Below are the code and all the weights of a small trained network. Each question names an input and a target symbol and asks about switching units off, where a switched-off unit gives its printed mean instead of its output.

import numpy as np


def w(rows, s, z=0):
    codes = np.array(rows[::2]) - 128.0
    scale = np.full(codes.shape[1], s)
    scale[-1] = z or s
    return codes * scale


def norm(h):
    return h / np.sqrt((h * h).mean(-1, keepdims=True) + 1e-5)


def f(y):
    return np.maximum(y, 0)


def softmax(a):
    e = np.exp(a - a.max(-1, keepdims=True))
    return e / e.sum(-1, keepdims=True)


def log_softmax(a):
    a = a - a.max(-1, keepdims=True)
    return a - np.log(np.exp(a).sum(-1, keepdims=True))


def net(x, mask):
    ids = ['βδηλξπψ'.index(c) for c in x.split()]
    T = len(ids)
    res = E[ids] + P[:T]
    q, k, v = (norm(res) @ M[0].T for M in (Q, K, V))
    z = softmax(np.where(np.tri(T) > 0, q @ k.T / 2**0.5, -1e9)) @ v
    res = res + np.where(mask[0], z, O[0][:, -1]) @ O[0][:, :-1]
    y = f(norm(res) @ A[0][:, :-1].T + A[0][:, -1])
    res = res + np.where(mask[1:13], y, B[0][:, -1]) @ B[0][:, :-1]
    return log_softmax(norm(res)[-1] @ U[:, :-1].T + U[:, -1])


Q, K, V, O, A, B = {}, {}, {}, {}, {}, {}
E = w([
[117,138,140,177,34,107,141,156,48],'β',
[141,114,174,187,138,100,160,196,160],'δ',
[203,100,126,73,92,249,119,133,65],'η',
[138,114,122,93,167,54,123,162,101],'λ',
[129,172,194,136,158,170,173,180,129],'ξ',
[131,184,104,195,115,125,51,161,173],'π',
[81,181,172,107,89,113,84,125,186],'ψ',
],0.019)
P = w([
[228,170,27,43,128,170,235,145,223],'0',
[12,108,49,254,38,239,89,210,90],'1',
[220,139,136,115,156,66,197,99,209],'2',
[9,102,42,196,73,228,98,188,107],'3',
[227,146,159,157,82,54,118,83,56],'4',
[47,111,21,170,34,222,119,159,79],'5',
[120,68,187,138,227,138,99,48,95],'6',
[29,102,18,154,38,220,93,157,92],'7',
[186,119,200,150,248,103,107,42,137],'8',
[59,109,7,127,27,217,154,153,87],'9',
[210,102,234,146,156,97,100,62,8],'10',
],0.0079)
Q[0] = w([
[59,105,2,99,127,145,219,167,233],'H1',
[236,157,139,120,23,75,184,102,149],'H1',
],0.0082)
K[0] = w([
[63,128,63,78,80,141,145,255,148],'H1',
[146,133,111,123,160,135,157,97,179],'H1',
],0.013)
V[0] = w([
[168,117,15,253,89,133,48,93,65],'H1',
[205,120,72,229,186,128,141,151,153],'H1',
],0.0055)
O[0] = w([
[149,199,130,89,106,128,197,152,144,251],'H1',
[127,107,93,67,133,151,129,9,142,215],'H1',
],0.014,0.0028)
A[0] = w([
[120,142,51,108,151,112,138,162,117,35],'N1',
[45,156,109,129,94,126,88,138,135,123],'N2',
[194,159,126,130,83,155,182,151,162,118],'N3',
[138,149,81,146,116,153,113,104,157,152],'N4',
[140,54,146,143,116,144,69,48,153,80],'N5',
[109,131,162,62,137,115,166,6,138,109],'N6',
[138,157,156,91,146,84,115,112,204,217],'N7',
[182,106,151,158,147,116,119,175,140,127],'N8',
[57,109,94,98,107,116,158,164,99,48],'N9',
[116,137,198,190,80,117,160,97,158,151],'N10',
[183,135,174,108,114,76,141,88,161,252],'N11',
[113,147,103,148,115,94,111,85,110,208],'N12',
],0.013,0.0035)
B[0] = w([
[216,166,65,131,175,154,88,146,158,163],'N1',
[184,164,110,132,128,110,132,57,112,245],'N2',
[66,120,160,173,169,122,84,160,166,253],'N3',
[86,65,86,112,106,111,81,142,80,224],'N4',
[110,100,79,255,205,84,151,148,102,178],'N5',
[132,184,139,136,65,100,127,10,200,192],'N6',
[172,81,197,117,116,121,185,131,79,239],'N7',
[82,90,189,124,89,88,105,158,186,167],'N8',
[181,55,154,152,122,68,214,67,159,180],'N9',
[196,119,140,38,151,97,139,109,142,228],'N10',
[107,169,156,85,132,152,242,135,114,229],'N11',
[104,84,60,122,168,101,122,198,161,198],'N12',
],0.0094,0.0079)
U = w([
[200,147,42,135,193,143,138,149,91,34],'β',
[39,177,57,219,162,122,33,100,121,254],'δ',
[114,234,145,168,120,181,164,202,85,109],'η',
[88,101,101,38,96,188,97,173,73,242],'λ',
[43,135,58,254,53,134,173,43,83,27],'ξ',
[105,216,114,88,65,154,92,25,166,135],'π',
[123,45,150,140,80,116,20,176,180,112],'ψ',
],0.0072,0.0031)

Each question gives the input, a string of symbols that net reads in full, and the target symbol t.
The units are the heads (2 rows each of Q, K, V and O) and the neurons (one row each of A and B). Each row of codes is followed by its name. A weight is (code - 128) times the scale printed after its matrix; where a second scale follows, it is the last column's (O, A, B and U).
mask holds one flag per unit, heads first, then neurons. A switched-off unit (its flag False) gives its mean, the last column of its rows in O or B, instead of its output. The means were averaged over made-up inputs and are rounded, as every weight is.
A unit's drop is (log p(t) with every unit on - log p(t) with that unit switched off) / (log p(t) with every unit on - log p(t) with every unit switched off).
The circuit of an input: a set's keep is (log p(t) with only the set's units on - log p(t) with every unit switched off) / (log p(t) with every unit on - log p(t) with every unit switched off). Starting from the 12 units with the biggest drops (on a tie, the unit counted first), units are removed one at a time, each time the one whose removal leaves the highest keep (on an exact tie, the one counted first), for as long as the keep stays at least 0.8.
circuit, biggest first: the units of the circuit, biggest drop first
most important unit: the unit with the biggest drop
top k neurons: the k neurons with the biggest drops, biggest first
drop when u is switched off: that unit's drop, to one decimal
input β δ δ ψ λ, target ξ: circuit, biggest first => H1; N6; N5; N10
input ψ δ π β λ π η π ψ β η, target ψ: circuit, biggest first => H1; N8
input λ ξ β π π β λ ξ π δ, target ψ: most important unit => N11
input β ψ ξ λ λ, target δ: circuit, biggest first => H1; N5
input β ψ π, target η: top 2 neurons => N11; N7
input π π π π η ψ π π π, target π: top 2 neurons => N6; N5
input π δ ξ, target π: circuit, biggest first => N6; H1
input ψ π δ λ ξ π β, target δ: top 3 neurons => N5; N7; N11
input ψ ψ π δ, target ψ: circuit, biggest first => N11; N8
input π ξ λ ξ π β δ, target π: top 2 neurons => N6; N10
input δ π ξ π λ λ β, target β: top 3 neurons => N10; N3; N4
input λ π λ δ λ λ π, target β: circuit, biggest first => N3; N12
input η π ξ δ η ξ β, target λ: circuit, biggest first => N10; N2
input η π δ λ π, target ξ: top 2 neurons => N11; N5
input ψ λ ξ π β ψ ψ π β, target ψ: top 2 neurons => N8; N11
input β π β ψ ξ π ψ, target δ: circuit, biggest first => N5
input π π ξ, target π: circuit, biggest first => H1; N6
input ψ π β η π, target η: top 2 neurons => N11; N3
input ψ λ β η ψ β η ψ β π λ, target η: top 3 neurons => N11; N4; N10
input ψ η η ξ β β ξ π λ η λ, target δ: top neuron => N5
input η ξ ξ π δ, target δ: top 3 neurons => N5; N7; N9
input λ ψ β, target β: drop when N10 is switched off => 0.6
input δ ψ ψ ξ π ψ π, target π: drop when N8 is switched off => 0.0
input ψ π ψ, target ψ: drop when N7 is switched off => -0.1
input π δ η, target π: drop when N6 is switched off => 1.0
